Below are the code and all the weights of a small trained network. Each question names an input and a target symbol and asks about switching units off, where a switched-off unit gives its printed mean instead of its output.

import numpy as np


def w(rows, s, z=0):
    codes = np.array(rows[::2]) - 128.0
    scale = np.full(codes.shape[1], s)
    scale[-1] = z or s
    return codes * scale


def norm(h):
    return h / np.sqrt((h * h).mean(-1, keepdims=True) + 1e-5)


def f(y):
    return y / 2 * (1 + np.tanh(0.7978845608 * (y + 0.044715 * y**3)))


def softmax(a):
    e = np.exp(a - a.max(-1, keepdims=True))
    return e / e.sum(-1, keepdims=True)


def log_softmax(a):
    a = a - a.max(-1, keepdims=True)
    return a - np.log(np.exp(a).sum(-1, keepdims=True))


def net(x, mask):
    ids = ['εηθλξπφ'.index(c) for c in x.split()]
    T = len(ids)
    res = E[ids] + P[:T]
    r = norm(res)
    for j in range(2):
        rows = slice(3 * j, 3 * j + 3)
        q, k, v = (r @ M[0][rows].T for M in (Q, K, V))
        z = softmax(np.where(np.tri(T) > 0, q @ k.T / 3**0.5, -1e9)) @ v
        o = O[0][rows]
        res = res + np.where(mask[j], z, o[:, -1]) @ o[:, :-1]
    y = f(norm(res) @ A[0][:, :-1].T + A[0][:, -1])
    res = res + np.where(mask[2:10], y, B[0][:, -1]) @ B[0][:, :-1]
    return log_softmax(norm(res)[-1] @ U[:, :-1].T + U[:, -1])


Q, K, V, O, A, B = {}, {}, {}, {}, {}, {}
E = w([
[123,66,80,102],'ε',
[92,49,109,99],'η',
[19,177,131,116],'θ',
[35,185,96,101],'λ',
[156,209,69,91],'ξ',
[59,185,62,85],'π',
[157,150,254,83],'φ',
],0.0044)
P = w([
[172,223,146,245],'0',
[196,142,137,254],'1',
[113,148,144,188],'2',
[186,124,112,179],'3',
[107,136,122,157],'4',
[180,117,108,148],'5',
[99,125,114,131],'6',
[173,109,109,122],'7',
[93,118,113,102],'8',
[167,98,110,94],'9',
[82,119,125,37],'10',
[161,92,109,58],'11',
[86,119,121,60],'12',
],0.0042)
Q[0] = w([
[14,148,67,74],'head 1',
[185,106,17,84],'head 1',
[36,84,58,23],'head 1',
[172,153,197,255],'head 2',
[74,116,106,138],'head 2',
[39,76,70,71],'head 2',
],0.0097)
K[0] = w([
[141,165,159,23],'head 1',
[86,97,152,50],'head 1',
[141,135,125,12],'head 1',
[146,121,128,252],'head 2',
[150,158,150,93],'head 2',
[121,153,133,66],'head 2',
],0.013)
V[0] = w([
[170,207,79,170],'head 1',
[168,101,172,134],'head 1',
[106,160,106,134],'head 1',
[168,53,135,96],'head 2',
[174,182,153,154],'head 2',
[3,62,141,100],'head 2',
],0.0058)
O[0] = w([
[128,146,2,87,250],'head 1',
[157,158,206,34,39],'head 1',
[120,122,82,140,180],'head 1',
[169,79,70,164,12],'head 2',
[129,153,164,96,124],'head 2',
[133,207,110,185,62],'head 2',
],0.0038,0.0013)
A[0] = w([
[71,203,154,60,79],'neuron 1',
[15,126,150,223,170],'neuron 2',
[190,99,125,192,139],'neuron 3',
[45,165,108,148,82],'neuron 4',
[196,125,145,112,47],'neuron 5',
[3,186,146,105,137],'neuron 6',
[207,101,95,64,168],'neuron 7',
[190,216,55,124,3],'neuron 8',
],0.006,0.0021)
B[0] = w([
[94,20,164,134,180],'neuron 1',
[221,145,187,148,166],'neuron 2',
[18,119,172,67,138],'neuron 3',
[144,220,81,153,164],'neuron 4',
[118,149,16,201,112],'neuron 5',
[52,147,149,173,218],'neuron 6',
[145,217,211,202,255],'neuron 7',
[117,3,171,111,176],'neuron 8',
],0.0049,0.0026)
U = w([
[252,92,75,113,119],'ε',
[160,57,174,255,112],'η',
[161,217,182,137,76],'θ',
[108,195,118,201,5],'λ',
[68,111,24,12,232],'ξ',
[88,174,60,154,148],'π',
[52,88,251,28,179],'φ',
],0.0094,0.0025)

Each question gives the input, a string of symbols that net reads in full, and the target symbol t.
The units are the heads (3 rows each of Q, K, V and O) and the neurons (one row each of A and B). Each row of codes is followed by its name. A weight is (code - 128) times the scale printed after its matrix; where a second scale follows, it is the last column's (O, A, B and U).
mask holds one flag per unit, heads first, then neurons. A switched-off unit (its flag False) gives its mean, the last column of its rows in O or B, instead of its output. The means were averaged over made-up inputs and are rounded, as every weight is.
A unit's drop is (log p(t) with every unit on - log p(t) with that unit switched off) / (log p(t) with every unit on - log p(t) with every unit switched off).
The circuit of an input: a set's keep is (log p(t) with only the set's units on - log p(t) with every unit switched off) / (log p(t) with every unit on - log p(t) with every unit switched off). Starting from all 10 units, units are removed one at a time, each time the one whose removal leaves the highest keep (on an exact tie, the one counted first), for as long as the keep stays at least 0.8.
units of the circuit, in order: the units of the circuit, biggest drop first
most important unit: the unit with the biggest drop
k most important neurons: the k neurons with the biggest drops, biggest first
heads that matter: for each layer, one digit per head in row order, 1 if its drop is at least 0.15 and else 0, layers parted by /
input ξ ε ε λ ε φ ξ ε ε ε ε θ, target λ: heads that matter -> 01
input ξ λ ε, target ξ: units of the circuit, in order -> (head 1; head 2)
input ε ε ε η ε φ π ε ε π ε, target π: units of the circuit, in order -> (head 2; neuron 8; head 1)
input ε ε ξ ξ ε ε λ π ε ε η, target η: heads that matter -> 11
input λ ε ε π, target ξ: units of the circuit, in order -> (neuron 7; neuron 8)
input ε ε θ π η ξ η, target ξ: most important unit -> neuron 7
input η ε ε ξ ε λ η λ ε ξ, target η: units of the circuit, in order -> (neuron 8; head 1)
input ε π ε ε ε θ ε θ ε ξ ξ ε, target ε: heads that matter -> 00
input θ ε η, target θ: units of the circuit, in order -> (neuron 2; head 2)
input ξ φ ε ε ε π ξ λ θ π π, target π: 2 most important neurons -> (neuron 4; neuron 6)
input φ φ π, target φ: heads that matter -> 11
input ε ε ξ φ λ π η, target π: heads that matter -> 01
input ξ λ η η, target φ: units of the circuit, in order -> (neuron 3; head 1)
input ξ ε η, target ξ: heads that matter -> 11
input ε θ λ λ ε, target λ: most important unit -> head 2
input φ ξ ε π, target ξ: heads that matter -> 10
input η ξ ε ε ξ, target ξ: heads that matter -> 10
input ε θ η, target θ: 2 most important neurons -> (neuron 2; neuron 8)
input ξ φ φ ε φ θ λ φ ε ε θ π ε, target π: heads that matter -> 11
input φ ε ε λ λ ε π φ π, target φ: units of the circuit, in order -> (head 1)
